Here is a tiny trained network, its code and every weight. The questions are about switching its units off for an input and a target symbol, where a switched-off unit gives its printed mean instead of its output.

import numpy as np


def w(rows, s, z=0):
    codes = np.array(rows[::2]) - 128.0
    scale = np.full(codes.shape[1], s)
    scale[-1] = z or s
    return codes * scale


def norm(h):
    return h / np.sqrt((h * h).mean(-1, keepdims=True) + 1e-5)


def f(y):
    return y / 2 * (1 + np.tanh(0.7978845608 * (y + 0.044715 * y**3)))


def softmax(a):
    e = np.exp(a - a.max(-1, keepdims=True))
    return e / e.sum(-1, keepdims=True)


def log_softmax(a):
    a = a - a.max(-1, keepdims=True)
    return a - np.log(np.exp(a).sum(-1, keepdims=True))


def net(x, mask):
    ids = ['ΘΠαδετ'.index(c) for c in x.split()]
    T = len(ids)
    res = E[ids] + P[:T]
    u = 0
    for l in range(2):
        r = norm(res)
        for j in range(2):
            rows = slice(3 * j, 3 * j + 3)
            q, k, v = (r @ M[l][rows].T for M in (Q, K, V))
            z = softmax(np.where(np.tri(T) > 0, q @ k.T / 3**0.5, -1e9)) @ v
            o = O[l][rows]
            res = res + np.where(mask[u + j], z, o[:, -1]) @ o[:, :-1]
        u += 2
        y = f(norm(res) @ A[l][:, :-1].T + A[l][:, -1])
        res = res + np.where(mask[u : u + 16], y, B[l][:, -1]) @ B[l][:, :-1]
        u += 16
    return log_softmax(norm(res)[-1] @ U[:, :-1].T + U[:, -1])


Q, K, V, O, A, B = {}, {}, {}, {}, {}, {}
E = w([
[17,158,167,82,57],'Θ',
[20,155,161,86,69],'Π',
[162,197,109,79,78],'α',
[163,119,229,161,212],'δ',
[3,179,167,103,237],'ε',
[118,13,173,186,61],'τ',
],0.0051)
P = w([
[203,39,69,17,169],'0',
[146,78,176,55,151],'1',
[121,84,169,75,140],'2',
[117,95,166,97,127],'3',
[117,111,158,110,119],'4',
[117,119,153,124,114],'5',
[117,126,144,136,106],'6',
[111,126,136,152,105],'7',
[109,131,124,170,99],'8',
[116,136,121,185,95],'9',
[109,149,100,208,99],'10',
[112,153,100,226,94],'11',
[108,160,93,252,83],'12',
],0.0035)
Q[0] = w([
[160,108,124,120,143],'0.h0',
[87,167,150,140,99],'0.h0',
[83,191,107,255,117],'0.h0',
[10,162,152,162,226],'0.h1',
[84,10,47,176,37],'0.h1',
[252,52,207,193,90],'0.h1',
],0.0051)
K[0] = w([
[142,118,151,119,118],'0.h0',
[100,140,75,136,140],'0.h0',
[136,141,79,233,164],'0.h0',
[7,115,164,64,189],'0.h1',
[115,67,168,161,3],'0.h1',
[254,35,173,150,151],'0.h1',
],0.0059)
V[0] = w([
[184,146,150,144,150],'0.h0',
[107,234,176,189,81],'0.h0',
[180,163,153,144,158],'0.h0',
[102,110,59,82,55],'0.h1',
[188,124,155,178,183],'0.h1',
[76,3,121,84,145],'0.h1',
],0.0056)
O[0] = w([
[105,141,110,128,83,108],'0.h0',
[118,152,140,253,105,118],'0.h0',
[99,141,117,137,71,120],'0.h0',
[100,172,139,105,42,144],'0.h1',
[106,74,34,130,174,1],'0.h1',
[236,178,76,116,109,194],'0.h1',
],0.0044,0.0015)
A[0] = w([
[129,97,176,101,127,190],'0.n0',
[51,38,214,135,95,198],'0.n1',
[246,228,123,146,157,140],'0.n2',
[151,86,116,136,166,139],'0.n3',
[171,114,171,98,117,113],'0.n4',
[140,148,76,105,2,120],'0.n5',
[146,99,82,158,209,109],'0.n6',
[121,130,137,116,117,26],'0.n7',
[127,86,114,149,89,10],'0.n8',
[71,93,64,85,105,245],'0.n9',
[146,157,182,176,111,101],'0.n10',
[55,100,74,143,91,79],'0.n11',
[133,176,88,140,119,156],'0.n12',
[99,164,121,144,155,151],'0.n13',
[172,162,93,108,128,196],'0.n14',
[114,102,105,118,150,93],'0.n15',
],0.0061,0.0013)
B[0] = w([
[161,102,128,104,186,162],'0.n0',
[98,61,108,77,206,190],'0.n1',
[41,58,98,72,183,166],'0.n2',
[153,135,197,142,120,127],'0.n3',
[147,93,122,113,186,154],'0.n4',
[189,124,254,181,133,252],'0.n5',
[137,178,218,158,68,140],'0.n6',
[120,133,111,133,126,122],'0.n7',
[154,132,91,159,116,112],'0.n8',
[128,84,142,83,195,137],'0.n9',
[78,66,153,147,147,173],'0.n10',
[68,102,161,91,130,121],'0.n11',
[93,110,176,116,125,143],'0.n12',
[167,113,152,152,183,146],'0.n13',
[95,99,163,98,168,145],'0.n14',
[134,165,125,105,91,110],'0.n15',
],0.0079,0.0037)
Q[1] = w([
[157,154,7,127,118],'1.h0',
[109,93,214,188,185],'1.h0',
[133,130,113,165,87],'1.h0',
[136,176,78,95,166],'1.h1',
[131,136,176,135,101],'1.h1',
[130,111,191,140,148],'1.h1',
],0.02)
K[1] = w([
[167,194,161,7,144],'1.h0',
[29,115,129,186,43],'1.h0',
[112,205,83,130,139],'1.h0',
[163,132,118,27,155],'1.h1',
[115,96,96,203,138],'1.h1',
[55,152,94,167,170],'1.h1',
],0.012)
V[1] = w([
[87,123,126,152,118],'1.h0',
[193,13,53,135,57],'1.h0',
[108,147,122,182,191],'1.h0',
[140,42,199,122,38],'1.h1',
[2,221,158,58,27],'1.h1',
[152,187,160,158,127],'1.h1',
],0.0076)
O[1] = w([
[203,128,106,84,136,104],'1.h0',
[138,98,193,208,255,59],'1.h0',
[131,145,166,45,92,122],'1.h0',
[214,23,129,129,137,184],'1.h1',
[219,134,214,71,245,4],'1.h1',
[109,99,145,85,124,146],'1.h1',
],0.0061,0.0041)
A[1] = w([
[148,132,122,60,148,112],'1.n0',
[165,175,173,155,187,103],'1.n1',
[163,161,97,114,112,57],'1.n2',
[144,115,126,118,109,93],'1.n3',
[85,140,96,160,154,156],'1.n4',
[179,104,136,149,111,176],'1.n5',
[145,248,118,150,148,7],'1.n6',
[132,114,95,151,135,94],'1.n7',
[57,75,76,67,200,148],'1.n8',
[121,126,147,144,133,127],'1.n9',
[68,202,155,98,141,136],'1.n10',
[131,158,164,183,93,78],'1.n11',
[124,128,94,161,99,148],'1.n12',
[98,111,114,114,167,141],'1.n13',
[148,164,90,92,107,98],'1.n14',
[136,195,125,154,89,58],'1.n15',
],0.011,0.0014)
B[1] = w([
[189,113,188,166,104,156],'1.n0',
[119,21,106,170,42,136],'1.n1',
[139,81,107,136,174,100],'1.n2',
[82,132,149,111,116,145],'1.n3',
[165,68,203,103,128,151],'1.n4',
[68,167,156,102,179,184],'1.n5',
[119,120,172,231,27,145],'1.n6',
[133,149,178,116,127,118],'1.n7',
[101,136,9,32,151,212],'1.n8',
[135,126,119,152,160,147],'1.n9',
[149,215,188,148,204,254],'1.n10',
[139,119,50,167,154,170],'1.n11',
[136,151,171,135,49,148],'1.n12',
[123,146,101,104,173,144],'1.n13',
[128,45,148,144,154,132],'1.n14',
[130,171,148,180,123,141],'1.n15',
],0.011,0.0038)
U = w([
[118,76,154,1,205,180],'Θ',
[140,240,123,159,207,111],'Π',
[88,132,48,121,40,106],'α',
[205,111,114,130,138,3],'δ',
[103,39,116,212,217,76],'ε',
[131,121,242,210,91,203],'τ',
],0.0054,0.0039)

Each question gives the input, a string of symbols that net reads in full, and the target symbol t.
The units are the heads (3 rows each of Q, K, V and O) and the neurons (one row each of A and B). Each row of codes is followed by its name. A weight is (code - 128) times the scale printed after its matrix; where a second scale follows, it is the last column's (O, A, B and U).
mask holds one flag per unit, layer by layer, with each layer's heads first. A switched-off unit (its flag False) gives its mean, the last column of its rows in O or B, instead of its output. The means were averaged over made-up inputs and are rounded, as every weight is.
A unit's drop is (log p(t) with every unit on - log p(t) with that unit switched off) / (log p(t) with every unit on - log p(t) with every unit switched off).
The circuit of an input: a set's keep is (log p(t) with only the set's units on - log p(t) with every unit switched off) / (log p(t) with every unit on - log p(t) with every unit switched off). Starting from the 12 units with the biggest drops (on a tie, the unit counted first), units are removed one at a time, each time the one whose removal leaves the highest keep (on an exact tie, the one counted first), for as long as the keep stays at least 0.8.
circuit, biggest first: the units of the circuit, biggest drop first
k most important neurons: the k neurons with the biggest drops, biggest first
k most important neurons of layer l: the k neurons of layer l with the biggest drops, biggest first
which heads matter: for each layer, one digit per head in row order, 1 if its drop is at least 0.15 and else 0, layers parted by /
input Π α δ ε ε α α α Θ τ, target Θ: circuit, biggest first -> 0.n1
input τ δ ε α α ε Π Θ, target Π: 4 most important neurons -> 0.n5, 1.n10, 0.n1, 0.n2
input α α δ α α Θ δ, target α: 2 most important neurons -> 0.n5, 1.n10
input Π α α α Θ α α δ δ Π δ, target α: circuit, biggest first -> 1.h0, 1.n10
input δ τ δ, target ε: circuit, biggest first -> 1.h0, 0.h1, 1.n10
input Π α α α τ α α Θ α Π ε Θ δ, target Θ: which heads matter -> 00 / 01
input Π ε ε α ε δ δ α δ α α Π, target Θ: 3 most important neurons of layer 0 -> 0.n3, 0.n6, 0.n1
input α ε α ε Π, target Π: which heads matter -> 01 / 01
input α α δ α τ α, target ε: which heads matter -> 00 / 10
input α τ Π τ α α α Θ ε α δ, target Θ: circuit, biggest first -> 0.n5, 1.n8
input Π ε τ Π, target ε: which heads matter -> 01 / 10
input Π α α τ δ Θ Θ α α τ α Θ, target ε: 3 most important neurons -> 0.n5, 0.n8, 0.n13
input δ α α α α α α ε α ε τ, target Θ: which heads matter -> 01 / 00
input α ε α δ α δ Π, target α: circuit, biggest first -> 1.h0
input α α ε δ α α Θ Θ ε Π, target Π: 2 most important neurons -> 0.n5, 1.n10
input Π δ α δ α α δ Π ε δ α α α, target Θ: 2 most important neurons -> 0.n6, 0.n3
input δ ε α δ, target Π: which heads matter -> 01 / 01
input δ α ε τ τ α δ, target ε: 2 most important neurons -> 0.n6, 1.n11
input α Θ α ε α α α α Π Θ α α, target Θ: which heads matter -> 00 / 11
input τ τ δ τ α τ δ α α Θ, target Θ: which heads matter -> 11 / 01
input α Θ Π δ Θ, target α: which heads matter -> 01 / 01
input ε δ Π Π δ α, target α: which heads matter -> 00 / 11
input Π ε ε Θ, target Π: 4 most important neurons -> 0.n5, 1.n10, 0.n2, 0.n1
input δ Θ α Θ α δ α, target α: most important neuron -> 1.n10
